Below are the code and all the weights of a small trained network. Each question names an input and a target symbol and asks about switching units off, where a switched-off unit gives its printed mean instead of its output.

import numpy as np


def w(rows, s, z=0):
    codes = np.array(rows[::2]) - 128.0
    scale = np.full(codes.shape[1], s)
    scale[-1] = z or s
    return codes * scale


def norm(h):
    return h / np.sqrt((h * h).mean(-1, keepdims=True) + 1e-5)


def f(y):
    return np.maximum(y, 0)


def softmax(a):
    e = np.exp(a - a.max(-1, keepdims=True))
    return e / e.sum(-1, keepdims=True)


def log_softmax(a):
    a = a - a.max(-1, keepdims=True)
    return a - np.log(np.exp(a).sum(-1, keepdims=True))


def net(x, mask):
    ids = ['αβδλμξπφψω'.index(c) for c in x.split()]
    T = len(ids)
    res = E[ids] + P[:T]
    r = norm(res)
    for j in range(2):
        rows = slice(4 * j, 4 * j + 4)
        q, k, v = (r @ M[0][rows].T for M in (Q, K, V))
        z = softmax(np.where(np.tri(T) > 0, q @ k.T / 4**0.5, -1e9)) @ v
        o = O[0][rows]
        res = res + np.where(mask[j], z, o[:, -1]) @ o[:, :-1]
    y = f(norm(res) @ A[0][:, :-1].T + A[0][:, -1])
    res = res + np.where(mask[2:10], y, B[0][:, -1]) @ B[0][:, :-1]
    return log_softmax(norm(res)[-1] @ U[:, :-1].T + U[:, -1])


Q, K, V, O, A, B = {}, {}, {}, {}, {}, {}
E = w([
[97,113,141,134,103],'α',
[156,123,120,144,144],'β',
[140,139,107,148,111],'δ',
[121,123,152,123,106],'λ',
[142,113,120,152,127],'μ',
[132,104,150,137,132],'ξ',
[119,132,130,134,96],'π',
[147,129,135,133,122],'φ',
[46,175,2,5,245],'ψ',
[127,111,130,149,111],'ω',
],0.0076)
P = w([
[134,130,146,137,135],'0',
[131,78,122,152,121],'1',
[173,97,140,115,112],'2',
[142,193,190,166,137],'3',
[97,131,142,181,154],'4',
[139,78,96,100,104],'5',
[171,158,150,89,104],'6',
[116,223,112,215,93],'7',
[53,127,3,212,49],'8',
],0.0053)
Q[0] = w([
[103,118,162,117,184],'h0',
[184,118,195,169,64],'h0',
[130,186,142,137,126],'h0',
[141,52,120,185,95],'h0',
[210,85,203,65,156],'h1',
[88,55,83,174,153],'h1',
[171,93,51,79,23],'h1',
[122,250,121,138,121],'h1',
],0.012)
K[0] = w([
[142,71,135,143,146],'h0',
[64,158,97,90,224],'h0',
[84,130,112,183,135],'h0',
[141,145,98,25,125],'h0',
[119,126,163,248,119],'h1',
[200,176,156,73,84],'h1',
[79,245,156,125,193],'h1',
[77,76,39,93,154],'h1',
],0.012)
V[0] = w([
[91,176,149,110,129],'h0',
[134,43,138,133,112],'h0',
[93,109,52,43,150],'h0',
[116,156,145,134,132],'h0',
[92,99,69,206,1],'h1',
[101,227,15,137,110],'h1',
[19,73,229,90,118],'h1',
[127,67,82,196,246],'h1',
],0.0055)
O[0] = w([
[148,114,143,127,180,87],'h0',
[120,180,57,151,70,170],'h0',
[33,84,102,195,202,4],'h0',
[150,120,140,114,143,124],'h0',
[101,3,64,19,127,224],'h1',
[111,55,220,115,157,45],'h1',
[137,218,29,127,247,99],'h1',
[46,106,91,254,77,129],'h1',
],0.005,0.0039)
A[0] = w([
[91,209,77,140,198,254],'n0',
[58,113,134,209,161,233],'n1',
[135,103,138,199,56,52],'n2',
[85,147,246,255,128,130],'n3',
[131,62,80,93,206,154],'n4',
[132,102,62,181,104,139],'n5',
[57,112,162,93,86,202],'n6',
[156,216,174,132,110,129],'n7',
],0.0083,0.0042)
B[0] = w([
[89,23,180,186,187,255],'n0',
[80,163,195,115,225,209],'n1',
[106,171,220,72,182,207],'n2',
[75,135,160,128,254,204],'n3',
[51,207,152,124,141,189],'n4',
[68,145,111,151,96,227],'n5',
[136,102,119,176,175,235],'n6',
[229,145,121,150,151,195],'n7',
],0.0079,0.0043)
U = w([
[48,85,90,111,209,116],'α',
[107,185,218,142,163,93],'β',
[153,20,186,113,86,210],'δ',
[227,98,93,112,208,10],'λ',
[58,177,176,144,31,69],'μ',
[148,112,92,255,109,173],'ξ',
[129,168,108,3,134,228],'π',
[214,207,179,127,94,230],'φ',
[129,127,131,129,129,8],'ψ',
[84,122,28,115,62,208],'ω',
],0.0084,0.0016)

Each question gives the input, a string of symbols that net reads in full, and the target symbol t.
The units are the heads (4 rows each of Q, K, V and O) and the neurons (one row each of A and B). Each row of codes is followed by its name. A weight is (code - 128) times the scale printed after its matrix; where a second scale follows, it is the last column's (O, A, B and U).
mask holds one flag per unit, heads first, then neurons. A switched-off unit (its flag False) gives its mean, the last column of its rows in O or B, instead of its output. The means were averaged over made-up inputs and are rounded, as every weight is.
A unit's drop is (log p(t) with every unit on - log p(t) with that unit switched off) / (log p(t) with every unit on - log p(t) with every unit switched off).
The circuit of an input: a set's keep is (log p(t) with only the set's units on - log p(t) with every unit switched off) / (log p(t) with every unit on - log p(t) with every unit switched off). Starting from all 10 units, units are removed one at a time, each time the one whose removal leaves the highest keep (on an exact tie, the one counted first), for as long as the keep stays at least 0.8.
circuit, biggest first: the units of the circuit, biggest drop first
unit that matters most: the unit with the biggest drop
k most important neurons: the k neurons with the biggest drops, biggest first
drop when u is switched off: that unit's drop, to one decimal
input ξ δ α δ ξ ω, target δ: circuit, biggest first => [h1, n1]
input δ λ ω δ π π π, target π: circuit, biggest first => [h1, n0]
input λ δ μ, target λ: most important neuron => [n0]
input φ λ ω π π ψ μ ξ φ, target β: circuit, biggest first => [h1, n2]
input ξ ω β δ α ξ δ, target α: circuit, biggest first => [h1, n0]
input δ π δ δ, target π: circuit, biggest first => [h1, h0, n0]
input ξ φ ξ λ, target φ: circuit, biggest first => [n7, n0]
input δ ξ δ π φ α π, target φ: circuit, biggest first => [h0, n0, n7]
input δ λ μ α π δ φ δ α, target φ: circuit, biggest first => [h1, n0, n7]
input μ δ ξ, target μ: circuit, biggest first => [h1, h0, n0]
input μ δ ω, target μ: 2 most important neurons => [n2, n0]
input δ δ δ ω λ ψ β, target α: 2 most important neurons => [n0, n4]
input ξ ξ δ δ μ β φ, target μ: 2 most important neurons => [n2, n0]
input μ δ μ π φ π ξ, target φ: unit that matters most => h0
input δ δ φ δ α, target φ: 2 most important neurons => [n0, n7]
input π α α δ ξ ψ φ, target α: drop when n1 is switched off => 0.1
input δ δ δ δ δ δ δ, target δ: drop when h1 is switched off => 0.8
input α π ψ ξ, target α: drop when n5 is switched off => 0.0
